Below is a small trained network, with its code and all its weights. Each question gives an input and a target symbol and asks what happens when units are switched off, that is, made to give their printed mean instead of their output.

import numpy as np


def w(rows, s, z=0):
    codes = np.array(rows[::2]) - 128.0
    scale = np.full(codes.shape[1], s)
    scale[-1] = z or s
    return codes * scale


def f(y):
    return y / 2 * (1 + np.tanh(0.7978845608 * (y + 0.044715 * y**3)))


def softmax(a):
    e = np.exp(a - a.max(-1, keepdims=True))
    return e / e.sum(-1, keepdims=True)


def log_softmax(a):
    a = a - a.max(-1, keepdims=True)
    return a - np.log(np.exp(a).sum(-1, keepdims=True))


def net(x, mask):
    ids = ['ΠΣΩαβγεζηθλμξφψ'.index(c) for c in x.split()]
    T = len(ids)
    res = E[ids] + P[:T]
    q, k, v = (res @ M[0].T for M in (Q, K, V))
    z = softmax(np.where(np.tri(T) > 0, q @ k.T / 3**0.5, -1e9)) @ v
    res = res + np.where(mask[0], z, O[0][:, -1]) @ O[0][:, :-1]
    y = f(res @ A[0][:, :-1].T + A[0][:, -1])
    res = res + np.where(mask[1:13], y, B[0][:, -1]) @ B[0][:, :-1]
    return log_softmax(res[-1] @ U[:, :-1].T + U[:, -1])


Q, K, V, O, A, B = {}, {}, {}, {}, {}, {}
E = w([
[235,105,239,163],'Π',
[47,36,88,170],'Σ',
[95,146,13,46],'Ω',
[128,121,182,167],'α',
[75,97,108,222],'β',
[53,33,121,111],'γ',
[69,181,188,110],'ε',
[227,42,190,216],'ζ',
[139,166,158,252],'η',
[123,167,202,128],'θ',
[146,79,137,234],'λ',
[153,37,210,82],'μ',
[70,74,172,72],'ξ',
[126,193,190,186],'φ',
[135,154,240,83],'ψ',
],0.017)
P = w([
[149,120,142,120],'0',
[30,117,201,158],'1',
[54,118,192,155],'2',
[60,119,195,161],'3',
[228,116,111,111],'4',
[198,112,135,122],'5',
[185,116,146,123],'6',
[2,115,232,204],'7',
[166,118,167,119],'8',
],0.0086)
Q[0] = w([
[63,65,220,166],'H0',
[9,103,204,157],'H0',
[131,103,86,120],'H0',
],0.014)
K[0] = w([
[158,212,2,65],'H0',
[254,143,11,70],'H0',
[128,157,182,160],'H0',
],0.0081)
V[0] = w([
[100,27,46,201],'H0',
[218,48,208,104],'H0',
[171,243,101,253],'H0',
],0.011)
O[0] = w([
[112,5,116,124,194],'H0',
[227,133,73,95,150],'H0',
[152,118,201,77,4],'H0',
],0.019,0.003)
A[0] = w([
[187,105,4,108,191],'N0',
[115,102,100,73,123],'N1',
[94,88,160,180,65],'N2',
[165,48,103,73,229],'N3',
[146,185,94,97,3],'N4',
[117,178,126,127,250],'N5',
[162,189,181,140,79],'N6',
[128,197,226,144,94],'N7',
[167,121,142,192,120],'N8',
[127,139,183,67,172],'N9',
[125,139,108,244,18],'N10',
[55,151,79,60,121],'N11',
],0.013,0.0062)
B[0] = w([
[141,104,182,113,250],'N0',
[194,183,124,146,157],'N1',
[183,145,130,158,244],'N2',
[80,179,111,148,238],'N3',
[124,80,58,185,172],'N4',
[81,151,157,128,182],'N5',
[84,97,142,186,188],'N6',
[128,158,122,68,206],'N7',
[145,167,106,86,166],'N8',
[148,84,97,159,167],'N9',
[146,111,89,83,213],'N10',
[111,98,128,11,157],'N11',
],0.011,0.018)
U = w([
[183,134,201,108,133],'Π',
[130,50,98,115,46],'Σ',
[135,156,68,40,190],'Ω',
[131,121,171,159,184],'α',
[107,99,83,184,66],'β',
[86,86,132,106,119],'γ',
[84,192,164,96,90],'ε',
[197,130,163,197,15],'ζ',
[148,207,82,159,110],'η',
[136,150,179,122,255],'θ',
[184,115,91,134,46],'λ',
[135,67,235,191,140],'μ',
[126,28,247,84,84],'ξ',
[119,204,139,139,158],'φ',
[113,143,255,120,159],'ψ',
],0.0092,0.0061)

Each question gives the input, a string of symbols that net reads in full, and the target symbol t.
The units are the heads (3 rows each of Q, K, V and O) and the neurons (one row each of A and B). Each row of codes is followed by its name. A weight is (code - 128) times the scale printed after its matrix; where a second scale follows, it is the last column's (O, A, B and U).
mask holds one flag per unit, heads first, then neurons. A switched-off unit (its flag False) gives its mean, the last column of its rows in O or B, instead of its output. The means were averaged over made-up inputs and are rounded, as every weight is.
A unit's drop is (log p(t) with every unit on - log p(t) with that unit switched off) / (log p(t) with every unit on - log p(t) with every unit switched off).
The circuit of an input: a set's keep is (log p(t) with only the set's units on - log p(t) with every unit switched off) / (log p(t) with every unit on - log p(t) with every unit switched off). Starting from the 12 units with the biggest drops (on a tie, the unit counted first), units are removed one at a time, each time the one whose removal leaves the highest keep (on an exact tie, the one counted first), for as long as the keep stays at least 0.8.
units of the circuit, in order: the units of the circuit, biggest drop first
unit that matters most: the unit with the biggest drop
k most important neurons: the k neurons with the biggest drops, biggest first
drop of u: that unit's drop, to one decimal
input ψ ψ φ φ, target η: units of the circuit, in order -> [H0]
input β γ ζ φ Σ μ Σ θ, target β: units of the circuit, in order -> [H0, N3]
input ε Σ η θ, target ε: units of the circuit, in order -> [H0, N7]
input ψ β ζ α Π η ζ ε, target ζ: units of the circuit, in order -> [H0, N4, N0, N6]
input γ β β α, target Σ: units of the circuit, in order -> [H0, N10]
input ε β θ η, target ε: units of the circuit, in order -> [H0, N7, N5]
input φ γ α, target ψ: 2 most important neurons -> [N7, N6]
input μ Π φ η, target λ: units of the circuit, in order -> [H0, N0, N10]
input φ ζ ψ Σ φ μ λ φ, target ψ: units of the circuit, in order -> [H0, N6]
input ξ η η ψ, target Ω: units of the circuit, in order -> [H0, N10, N2]
input Σ β α Σ, target β: units of the circuit, in order -> [N3, H0]
input θ Π ψ, target φ: 3 most important neurons -> [N7, N0, N4]
input ξ φ λ ε, target Ω: 3 most important neurons -> [N10, N11, N6]
input ζ η λ, target Π: unit that matters most -> N0
input θ β ζ β ζ ζ ξ β, target Π: units of the circuit, in order -> [N0, H0, N1]
input Ω Ω ψ ξ Ω θ β η, target η: 2 most important neurons -> [N0, N2]
input μ α β, target λ: 2 most important neurons -> [N0, N4]
input α β α ψ Σ Σ φ ξ, target β: 2 most important neurons -> [N3, N0]
input Π φ θ φ, target ζ: 2 most important neurons -> [N4, N0]
input φ Π ψ, target ψ: unit that matters most -> N7
input ψ λ β η φ α ψ ξ, target ψ: 2 most important neurons -> [N7, N10]
input γ φ ζ, target Σ: 2 most important neurons -> [N10, N0]
input γ ξ η, target Σ: 2 most important neurons -> [N10, N0]
input φ μ ε ε, target ψ: 3 most important neurons -> [N7, N6, N3]
input ζ ε γ ζ γ ξ β α, target Σ: drop of H0 -> 0.9
